Below is a small trained network, with its code and all its weights. Each question gives an input and a target symbol and asks what happens when units are switched off, that is, made to give their printed mean instead of their output.

import numpy as np


def w(rows, s, z=0):
    codes = np.array(rows[::2]) - 128.0
    scale = np.full(codes.shape[1], s)
    scale[-1] = z or s
    return codes * scale


def f(y):
    return np.maximum(y, 0)


def softmax(a):
    e = np.exp(a - a.max(-1, keepdims=True))
    return e / e.sum(-1, keepdims=True)


def log_softmax(a):
    a = a - a.max(-1, keepdims=True)
    return a - np.log(np.exp(a).sum(-1, keepdims=True))


def net(x, mask):
    ids = ['Ξαεζλμ'.index(c) for c in x.split()]
    T = len(ids)
    res = E[ids] + P[:T]
    q, k, v = (res @ M[0].T for M in (Q, K, V))
    z = softmax(np.where(np.tri(T) > 0, q @ k.T / 2**0.5, -1e9)) @ v
    res = res + np.where(mask[0], z, O[0][:, -1]) @ O[0][:, :-1]
    y = f(res @ A[0][:, :-1].T + A[0][:, -1])
    res = res + np.where(mask[1:13], y, B[0][:, -1]) @ B[0][:, :-1]
    return log_softmax(res[-1] @ U[:, :-1].T + U[:, -1])


Q, K, V, O, A, B = {}, {}, {}, {}, {}, {}
E = w([
[103,88,117,194,188,77,106],'Ξ',
[90,163,80,213,156,105,134],'α',
[106,146,19,72,131,121,100],'ε',
[111,156,142,100,217,189,41],'ζ',
[123,131,194,163,186,95,90],'λ',
[42,99,147,8,142,158,128],'μ',
],0.014)
P = w([
[97,57,65,128,251,112,71],'0',
[154,172,92,124,237,111,233],'1',
[91,181,105,123,177,126,125],'2',
[132,43,115,183,158,141,119],'3',
[139,178,139,114,194,120,213],'4',
[76,173,150,115,113,123,102],'5',
[132,60,222,181,148,191,98],'6',
[147,168,151,126,137,136,198],'7',
[59,179,179,125,88,124,87],'8',
],0.012)
Q[0] = w([
[156,68,136,101,93,176,172],'head 1',
[161,30,126,160,10,156,54],'head 1',
],0.012)
K[0] = w([
[118,75,110,85,182,138,157],'head 1',
[120,120,44,160,252,103,170],'head 1',
],0.014)
V[0] = w([
[85,106,86,133,133,140,192],'head 1',
[180,182,108,247,147,1,126],'head 1',
],0.0074)
O[0] = w([
[37,3,53,182,125,217,111,170],'head 1',
[194,166,87,236,29,46,101,255],'head 1',
],0.0081,0.0021)
A[0] = w([
[222,222,121,105,172,102,203,2],'neuron 1',
[154,138,105,203,46,70,173,83],'neuron 2',
[176,217,76,75,110,162,54,87],'neuron 3',
[111,250,193,61,192,73,182,115],'neuron 4',
[171,61,186,203,206,117,215,138],'neuron 5',
[254,246,109,122,90,39,80,219],'neuron 6',
[51,56,91,177,98,72,49,101],'neuron 7',
[138,118,106,171,43,106,167,156],'neuron 8',
[46,112,73,90,141,123,140,152],'neuron 9',
[163,168,219,162,117,185,76,100],'neuron 10',
[71,250,108,141,114,175,138,94],'neuron 11',
[94,13,90,60,127,219,84,94],'neuron 12',
],0.0079,0.004)
B[0] = w([
[181,186,168,130,204,11,78,167],'neuron 1',
[134,150,177,105,103,174,67,233],'neuron 2',
[84,159,38,243,144,22,85,154],'neuron 3',
[155,226,186,66,172,122,178,248],'neuron 4',
[113,149,67,135,38,200,122,221],'neuron 5',
[126,39,186,206,120,118,212,255],'neuron 6',
[112,118,171,92,220,143,93,251],'neuron 7',
[146,125,190,153,121,163,81,192],'neuron 8',
[88,104,103,93,133,120,228,214],'neuron 9',
[149,163,89,177,136,105,122,171],'neuron 10',
[136,208,78,152,11,247,81,192],'neuron 11',
[230,63,136,254,72,100,99,232],'neuron 12',
],0.0076,0.0074)
U = w([
[83,4,164,126,231,88,37,208],'Ξ',
[172,64,134,157,49,253,74,133],'α',
[41,110,17,131,72,102,157,211],'ε',
[120,173,98,62,184,141,87,72],'ζ',
[228,110,177,120,124,30,149,4],'λ',
[60,69,181,56,136,225,179,169],'μ',
],0.0064,0.0019)

Each question gives the input, a string of symbols that net reads in full, and the target symbol t.
The units are the heads (2 rows each of Q, K, V and O) and the neurons (one row each of A and B). Each row of codes is followed by its name. A weight is (code - 128) times the scale printed after its matrix; where a second scale follows, it is the last column's (O, A, B and U).
mask holds one flag per unit, heads first, then neurons. A switched-off unit (its flag False) gives its mean, the last column of its rows in O or B, instead of its output. The means were averaged over made-up inputs and are rounded, as every weight is.
A unit's drop is (log p(t) with every unit on - log p(t) with that unit switched off) / (log p(t) with every unit on - log p(t) with every unit switched off).
The circuit of an input: a set's keep is (log p(t) with only the set's units on - log p(t) with every unit switched off) / (log p(t) with every unit on - log p(t) with every unit switched off). Starting from the 12 units with the biggest drops (on a tie, the unit counted first), units are removed one at a time, each time the one whose removal leaves the highest keep (on an exact tie, the one counted first), for as long as the keep stays at least 0.8.
units of the circuit, in order: the units of the circuit, biggest drop first
most important unit: the unit with the biggest drop
top k neurons: the k neurons with the biggest drops, biggest first
drop when u is switched off: that unit's drop, to one decimal
input ε ζ α α ζ ζ, target ζ: units of the circuit, in order	(head 1; neuron 4; neuron 6)
input ζ α λ, target λ: units of the circuit, in order	(head 1; neuron 6)
input Ξ μ α ε Ξ, target ε: most important unit	neuron 5
input α ζ Ξ λ α μ ε, target Ξ: top 2 neurons	(neuron 11; neuron 5)
input Ξ ζ ζ μ λ ζ ζ Ξ, target ζ: units of the circuit, in order	(head 1; neuron 6; neuron 4)
input λ α μ α ε ζ α ε, target ζ: units of the circuit, in order	(head 1; neuron 6)
input α λ α λ α, target λ: top 3 neurons	(neuron 1; neuron 6; neuron 4)
input α α α α Ξ, target α: units of the circuit, in order	(head 1; neuron 5; neuron 2)
input λ α ε ε α α, target α: units of the circuit, in order	(head 1; neuron 11; neuron 2)
input ε λ Ξ Ξ λ μ ε ζ, target μ: top 2 neurons	(neuron 4; neuron 9)
input λ λ λ α μ Ξ α α, target α: top 2 neurons	(neuron 11; neuron 2)
input ζ ζ λ λ ε, target λ: top 2 neurons	(neuron 1; neuron 6)
input λ Ξ λ ε ζ λ α ε, target λ: top 3 neurons	(neuron 1; neuron 6; neuron 5)
input Ξ ζ λ μ Ξ λ Ξ Ξ ζ, target ζ: top neuron	(neuron 4)
input ζ μ α α λ μ λ λ, target μ: drop when head 1 is switched off	0.9
input α ζ μ ε, target Ξ: drop when neuron 4 is switched off	0.1
input α Ξ α μ λ, target μ: drop when neuron 12 is switched off	0.0
